How the points are linked:
j44 ri j494
j44 za j581
j778 ri j642
j778 za j140
j995 ri j249
j995 za j152
j804 ri j579
j804 za j279
j867 ri j44
j867 za j797
j671 ri j919
j671 za j965
j152 ri j156
j152 za j995
j90 ri j140
j90 za j642
j790 ri j152
j790 za j249
j852 ri j90
j852 za j674
j480 ri j965
j480 za j919
j965 ri j867
j965 za j671
j249 ri j852
j249 za j790
j363 ri j480
j363 za j649
j919 ri j649
j919 za j480
j140 ri j363
j140 za j778
j674 ri j790
j674 za j852
j579 ri j581
j579 za j494
j649 ri j778
j649 za j363
j642 ri j674
j642 za j90
j279 ri j774
j279 za j804
j797 ri j671
j797 za j867
j494 ri j279
j494 za j579
j774 ri j995
j774 za j156
j581 ri j797
j581 za j44
j156 ri j804
j156 za j774

Which point is each row?
[ 15.3  32.3 -60.4  87.9   9.6  -6.6  61.5  61.1 -12.5  17.6 -71.2 -23.8  66.1  80.1  -3.3  48.8  31.4  21.2 -10.6  -9.4  88.8  24.9 -28.7 -28.5  -7.0  24.9 -22.1  34.5 -81.9   4.1 -49.7 -33.0  53.2  12.7] -> j140
[ 43.0 -44.3   6.1  -3.8  -3.5 -22.3  26.7  42.7   3.8 -12.9  12.1  43.5  46.5  45.6  -1.7 -19.0  45.8 -31.6  49.3  40.7   5.1  71.5   5.9  45.8 -29.8 -35.6  92.7  10.0  -5.4  -4.8 -13.2 -34.5  15.1  55.1] -> j44
[  18.3  -33.3  -37.3  -95.1   74.8   32.9 -111.8  -63.0   98.3    6.5  -25.5   52.7  -15.1  -72.1   20.9    1.5  -28.6   36.9   30.0  -31.9  -16.8  -46.2   46.4    3.2    7.4  -33.6    0.1  -46.6   73.2   54.2   58.2  -14.1   29.0  -34.2] -> j790
[ 28.2  31.0 -44.6 135.6 -12.6   4.3  54.9  40.0  -0.4 -15.1 -38.0  -2.2  54.1  72.6  35.2  34.0  46.8   1.6  24.6   8.0  50.5  32.3 -24.7  -2.0 -30.0  27.8  -2.5  17.6 -96.5  34.9 -91.1   6.0  21.2  13.7] -> j140
[ 49.5 -23.3  23.3 -23.9  20.9 -48.1 -15.1 -42.9 -56.4 -51.5  31.3  94.0 -10.0  -6.9  24.1 -44.9  22.0  30.0  40.1  18.3  -9.3  31.2  34.9  18.2  22.6 -63.4  73.5 -44.3 -26.7  40.2  56.0 -42.5  25.2  47.5] -> j919
[ 11.2 -12.4  -1.4  42.0 -23.5 -10.3 128.3  28.9 -21.6  44.9 -39.4  21.3  42.1  21.9   0.3 -24.4  41.8 -12.0 -58.9  64.7 -17.6  29.7 -17.9 -27.6 -23.5  65.1 -56.5  71.6 -63.3 -43.8 -83.6  58.2  40.3  38.4] -> j778
[ 25.2   5.8   8.3  13.2  -2.3 -18.1  83.8  44.9 -76.8 -27.1  54.2  10.5  30.6  18.0  12.5 -23.0  40.1  10.0 -15.5  54.0  46.1  49.4  40.3   8.8  46.5  16.0  60.0 -10.4 -30.8 -75.3 -31.6 -62.2  31.5  46.5] -> j90
[ 38.2 -42.9 -47.3 -73.1  59.0  82.4 -54.0 -41.2  36.1  29.1  14.3  19.6 -22.3 -44.4 -45.4 -31.1 -29.8  26.0  28.7  -7.7 -16.2 -56.0  13.7  24.2  10.3 -30.3  18.6 -43.7  37.1  41.6  56.2   8.6   9.3 -19.7] -> j790

Start at a row and follow the symbols one at a time.
Each answer is a row, close to the row of the point it stands for.
[-35.5  31.8  64.2  48.2 -68.6 -69.3  88.9  71.4   9.6 -29.8 -25.3  -6.0  15.2  69.1   8.9  -9.6  72.9   0.3 -26.8  52.2  27.2  27.5 -48.3  27.2  -1.7  40.5  12.4  12.5 -60.0 -61.6 -76.0 -14.7  -8.1  97.1]
ri
[-35.2  49.0 -59.3  55.1   3.1  27.2  74.0  62.6 -17.1  28.1 -30.0 -36.4  13.3  41.7 -29.6  33.0   9.9 -54.2 -58.6 -20.4 -13.3   1.1  27.4 -22.6 -21.6  82.4 -83.7  61.4 -78.7 -58.4 -33.9  18.4  40.6  -4.9]
ri
[  1.5  30.0 -54.0  10.4  53.2  64.5 -20.8  28.3 -14.7  49.5 -51.0 -60.2 -40.9   8.6 -14.3  45.7  -5.4 -12.3 -12.0 -70.1 -46.7 -51.1 -26.8 -33.5 -11.7  43.3 -71.1  52.2  82.7  -0.8  -9.7  58.1   9.6 -64.6]
za
[ -9.9 -10.9  67.8 -21.2 -70.8 -56.2  38.3 -14.5  -8.7 -81.9  35.5  31.2 -13.8 -10.6 -13.7 -75.0   9.6 -29.5  24.6  40.0  21.0  58.1  -0.8   8.7  -7.8 -35.5  46.6 -26.4 -76.4 -47.7  15.2 -91.2  22.9  52.2]
za
[-71.3   0.7 -75.8  10.2  42.5  45.4 -41.8  31.2   8.6  75.1 -19.1 -61.5  24.5  26.4  22.7  44.0 -39.1  -7.5 -21.7 -78.3 -47.0 -72.0  -9.3 -31.2   7.0  23.2 -85.7  38.8  25.1  -1.9   3.8  56.6   3.6 -66.5]
za
[ 52.2   0.1  79.3 -33.1 -56.6 -51.0  45.9 -16.9 -31.0 -81.7  57.5  37.3   2.9  19.5  -3.0 -70.0  21.3  12.1 -20.9  53.6   0.5  74.2  20.4  40.4 -13.9 -10.2  42.6   5.0 -81.6 -36.4 -18.5 -44.5   4.1  25.5]
za
[-33.9  34.8 -75.2   4.0  52.5  69.9 -24.8  22.3  20.3  39.8   0.6 -66.5 -11.2  10.1   3.6  46.4 -32.7  29.8 -15.1 -46.5 -19.7 -98.6 -22.4 -21.2   1.5  -4.0 -72.2  39.6  61.1  14.5   8.6   3.8  -8.9 -85.1]
za
[  -4.3   -0.1   73.5  -15.3 -103.6  -92.1   32.8   -5.4  -23.7  -49.1   28.2   30.1    6.2   14.5   45.7 -101.7   -1.2   -2.9   18.1   36.2   56.6   68.6   32.5   52.9   43.7  -38.6   62.9  -14.5  -73.3  -15.0  -16.3  -50.6  -35.5   25.3]
ri
[ 19.4  16.9  -0.9  42.2  21.8 -39.7 100.2  72.3 -92.6 -15.3   2.2   2.5  11.3  53.5  59.2 -23.3  83.2 -25.5  12.6  42.4  94.7  30.8 -18.4  47.6  35.7  11.7  65.7   7.6 -84.6 -27.0 -67.2 -43.1  56.5  -5.7]
za
[-36.6  63.2 -48.3  63.2   2.5  25.8  40.7  43.9  -4.6  51.7 -27.5 -33.6  31.4  64.2  13.3  -9.1  43.1 -13.0 -17.7  14.7  -1.7  -6.8  54.9  12.6 -40.3  53.7 -89.4  51.2 -83.9 -41.9 -43.3  42.1  72.8 -16.9]
za
[ 32.1  47.1   0.6  39.5  13.3 -13.8  66.0  45.3 -47.5   5.8   0.7  13.7  44.8  51.3  25.6  31.3  96.9 -12.2  40.6  12.2  35.2  38.6 -35.8  50.7  12.5  24.0  31.6  29.0 -67.3 -32.7 -41.2 -21.3   7.6   2.9]
ri
[-23.6  19.2 -62.4  87.6 -19.4   3.3  34.8   9.0 -36.5  66.1 -32.3 -28.9  67.1  89.7  -0.5  28.1  38.3  53.3 -46.7 -12.6  22.4  90.0 -52.8   0.5  -1.4  25.9 -45.8  40.1 -31.8   4.8 -73.4 -11.7  42.8 -17.2]
ri
[  -7.1   16.0  -92.0  -49.2   12.7   49.5    5.0   -4.4   76.3   10.9 -105.9  -38.8   -5.6   31.3  -23.4    9.1    0.6   57.1  -53.5  -30.4  -15.7  -50.8  -27.7  -42.6  -23.7  109.4 -101.4   14.5  -17.4   23.4  -46.0   37.4   -2.9   -8.5]
ri
[-19.1 -29.6 -25.2 -18.8   5.1  35.5 -85.4  -8.0 100.7  22.0   3.2 -28.4 -54.7 -64.1   1.4  27.3 -27.5 -37.4  38.5 -45.8 -62.1 -63.3  12.3   8.6 -51.5 -84.5 -46.8 -22.3  15.9  26.5  53.1  38.2  -7.7 -37.7]
za
[ 32.7 -46.0  63.1 -73.9  13.8 -33.3 -58.7 -38.9  13.0 -31.0  23.2  57.1 -20.1 -63.9   6.8 -27.0 -11.9  18.6  71.8  22.1  49.0   8.1  32.0  25.3  72.5 -35.0  23.5 -18.8 -13.8  -8.6  85.6 -29.0 -32.0  -6.1]
ri
[ 36.6 -20.7  41.8   7.3 -10.5 -63.3  53.6  -9.2 -14.4 -48.9   8.8  40.2  25.9  49.7   6.7 -22.5  12.6   2.3  23.4  32.7  42.8  47.1  14.0  37.4 -18.4 -50.7  79.6 -20.8  -3.0  13.1   8.4 -68.2  26.9  52.1]
ri
[-26.7  -8.0  45.2  79.9 -85.0 -88.2  81.3  29.9   2.1 -28.9 -21.6  36.9  71.9  41.5  19.8 -10.2  59.1   6.4 -36.7  21.4  18.6  23.9 -24.8 -26.4   4.8  12.4 -14.8   5.6 -49.0 -47.8 -76.5  -4.1 -25.5  62.6]
za
[-33.3  -0.7 -29.8  63.9  46.0  -0.4  38.0  61.2 -33.5  52.7 -33.4 -61.0  54.2  41.5   2.7  47.8  -9.9  23.2 -51.6 -17.8  42.3  39.7 -29.4  41.6 -32.0  61.4 -61.6  34.1  -7.3 -36.6 -88.3   2.5  12.8  34.2]
ri
[ -54.0   47.2  -97.8   -4.6   21.3   52.7    6.0  -11.6   63.7   44.8  -76.0    0.9   -6.3   45.9  -44.5   32.8  -23.4   34.3  -66.9  -15.0  -40.2  -33.1    3.1  -49.5  -28.2   16.0 -128.4  -15.2   -2.0   53.2  -30.6   78.6    4.4  -14.1]
ri
[-60.7  -9.5 -25.7 -44.3   0.6  53.1 -56.0 -12.6  35.7  26.1   4.7  21.5 -41.6 -33.1 -29.6  49.8 -36.1 -49.4  13.2 -42.1 -66.0 -87.2  19.8 -17.2 -18.0 -50.5 -82.5 -27.3  62.4  51.8  81.2  68.7  -2.3 -34.0]
za
[  17.6  -31.7   66.4 -105.7   13.4  -20.1  -60.4  -34.8    5.8  -41.7   69.1   60.8  -27.4  -24.1  -13.8    6.6  -38.0   -1.4   62.8   -0.7   48.2   21.6  -12.7   -0.9   74.4  -10.0   58.5  -14.1   27.7    1.7   59.5  -33.0  -19.7  -17.4]
za
[-65.3   4.3 -32.5 -44.7  -7.2  29.0 -59.0  -1.8  53.6  28.1  -5.6 -22.1 -44.3 -34.8 -11.4  38.9 -63.3 -47.3 -22.1 -71.3 -79.9 -51.0  23.4   6.3 -22.6 -23.1 -59.5  16.6  40.5  72.5  76.1  55.8 -23.7 -66.4]
za
[ 59.8 -35.7  62.1 -71.1  28.0 -21.9 -61.3 -77.9 -27.4 -42.4  36.8  67.3 -16.0 -25.7  -0.7 -13.1   9.3  18.9  26.3  47.6  46.9 -10.1 -15.3   6.3  89.6 -49.3  78.5   0.3 -50.4  10.1  63.1 -52.3 -23.0   3.2]
za
[-38.6 -27.5 -22.1 -37.2  15.7  24.5 -59.1 -33.2  50.6 -12.1  23.0 -28.1 -32.8 -32.7  -7.8  12.7 -58.5 -30.1   4.7 -53.4 -62.2 -93.3  -9.8 -20.6 -28.1 -70.8 -33.1 -29.5  53.8  42.8  77.0  44.9  -0.2  -8.6]
za
[ 56.6 -31.3  47.2 -59.9  13.7 -21.7 -66.8 -42.8  14.1 -17.3  33.5 108.1 -51.5 -44.5  15.2   2.9   1.6  26.2  21.0  12.4  23.4   1.8   7.6 -12.5  45.7 -22.5  63.5 -42.8 -18.1 -25.2  40.9 -65.8 -61.2 -27.4]
ri
[ 82.9 -56.2   3.9 -16.4 -17.4 -55.4  15.1  22.5 -38.1 -14.8   8.3  46.1  50.1  22.1  22.5 -10.3  39.8  15.0  60.5  58.7  41.8  59.3  36.2  27.3 -55.3 -38.6 101.4 -24.9 -31.1   9.8  -8.5 -38.5  10.4  69.2]
za
[-56.4  34.6 -71.8   1.3 -18.2  72.0 -42.7 -25.1  52.9  12.6 -73.9 -31.0  32.5   1.2 -34.1  28.2 -41.5  50.7 -37.5   8.5 -50.6 -20.4 -17.0 -51.3  -5.7  80.0 -75.3  39.8 -44.2  57.9 -14.3  74.9  -1.7 -39.2]
za
[ 66.1 -54.0  29.8 -14.8 -10.4 -72.4  71.6  40.3 -37.9 -30.7   8.5  58.2  52.2  18.8  26.2 -47.6  57.6  -5.3  51.8  60.9  37.6  99.1  20.2  35.3 -17.5 -63.0 110.4 -29.6 -33.0 -10.5  19.2 -73.6  19.2  66.7]
ri
[ -5.2  13.6  43.6  63.5 -82.6 -46.8 116.1  31.6 -19.5  14.8 -20.7  -1.2  50.8  82.3  -9.2  -8.2  50.6   3.0 -50.8  33.1  -1.5  48.9 -62.0 -10.7 -32.0  58.9 -25.4  12.7 -44.3 -62.0 -68.6  -9.1 -15.4 116.8]
ri
[ -8.2  51.4 -35.4  66.7 -15.2  37.1  65.7  90.3   3.8  19.6 -21.1 -47.5  14.9  37.4  21.7  25.2  20.1 -40.6 -45.6  -0.6 -19.4  -2.2  29.6  -8.8 -50.1  48.5 -71.4  74.8 -34.9 -37.3 -47.5  54.2   0.2  12.5]
ri
[-51.8  47.8 -81.7  24.3  56.7  69.1 -24.1   5.8  11.2  60.7  -4.8 -55.6  -9.1  -4.7 -22.8  79.5 -30.5   4.2  -8.8 -54.2 -13.6 -78.2 -47.9 -47.6  10.0  37.5 -66.5  38.6  60.6   9.0 -28.9  16.5 -14.0 -59.2]
[  22.4  -25.5   33.9  -51.2  -23.8  -28.2  -24.6 -100.2    5.8  -16.6   32.1   11.4  -13.8  -37.7   -9.4  -28.9    7.6   23.7   31.6   22.5   22.2   37.2  -15.6   35.0   17.0  -46.7   92.7  -43.4   43.8   46.2   54.7  -24.2  -37.3   12.6]
za
[-22.4  -4.7 -17.6 -47.8   0.2  39.8 -73.0 -73.4  19.7   9.3 -41.1 -15.1 -69.1 -45.2 -28.5  36.1 -77.1  33.2 -20.0 -32.6 -30.8  -6.0 -10.5   9.5   2.5  33.1 -26.9 -16.2  75.5  34.8  57.4  35.1  -4.0 -47.2]
za
[-29.4 -40.4  69.3 -35.2 -19.7 -57.6 -37.6 -64.3  20.0 -73.1   7.8  12.1 -16.0 -62.9  -5.0 -37.1  -1.6   8.8  52.2  -4.6  -2.0  40.3   6.6  29.8 -20.3 -65.1  91.3 -19.5  58.4  33.0  56.8 -17.2 -21.0  -8.3]
ri
[ 17.5 -34.3  94.0 -19.8 -47.9 -53.9  49.8 -28.0 -25.2 -43.6  24.5  59.2  -9.9  22.3 -36.5 -84.9  45.3 -18.0 -13.0  45.3  29.5  29.1  21.2  26.9  17.1 -30.4  52.9 -29.2 -49.8 -21.1   1.3 -81.8  11.9  79.6]
za
[ -51.5   43.3  -34.9   15.6   69.0   37.9  -29.1    5.1   29.3   66.5  -26.9  -66.8  -12.3   10.2  -30.3   57.8    7.1   -1.2  -35.5  -51.4   -9.3  -43.8  -17.1  -51.8   -6.1    4.7 -112.3    7.4   29.3    3.0    6.0   53.4   10.7  -11.5]
ri
[ -16.9  -16.7  -42.2  -45.5   15.4   34.8 -117.5  -79.5   68.1   21.4  -13.5   19.1  -48.2  -36.1  -32.6    6.9  -68.9   52.4  -24.5  -35.5  -19.4  -18.7   -6.8  -22.7   -2.3   36.2  -43.7  -46.5   67.5    5.7   56.9   57.0   -7.4  -56.6]
za
[ 19.8  -1.5  52.8 -34.3 -15.5 -22.8  -9.5 -45.7   2.0 -73.7  18.4  24.4  -5.8 -14.7 -19.5 -14.5 -18.7 -15.9  43.1  -6.4 -24.5  20.3  10.4 -15.1  20.5 -70.0  84.0 -59.0  74.9  34.5  74.0 -15.4 -47.6  24.3]
ri
[  19.7   20.6   53.1  -20.3  -99.2  -53.6   57.9    3.8   -1.4  -77.9   52.4   52.4  -40.7    2.3   12.0 -109.8   29.4  -15.3   -2.6   54.5   35.7   62.8   52.6   35.7  -43.2  -24.0   34.8  -42.3  -12.8  -58.7    3.5  -64.1  -35.0   35.1]
za
[-50.3  23.6 -73.5  -3.6  50.6  98.8 -67.2  19.0  19.6  76.3  -7.8 -50.4  -8.0  26.3  -9.9  46.1 -19.5  -9.2  -1.7 -26.3  -5.4 -72.8  -8.5 -26.7 -34.5  43.5 -57.5  42.6  75.6  21.1 -23.2  56.5  11.2 -35.5]
ri
[ -34.2  -21.4   -6.3  -36.4   33.4   56.2 -112.5  -70.4   66.1   16.8  -23.3   -4.9  -52.4  -41.2  -29.7  -35.6 -112.6   26.9   10.5  -34.8  -41.0  -33.9    3.5   -5.9   16.1    3.6  -21.8  -57.4   63.8   65.8   40.1   56.2   -3.2  -32.8]
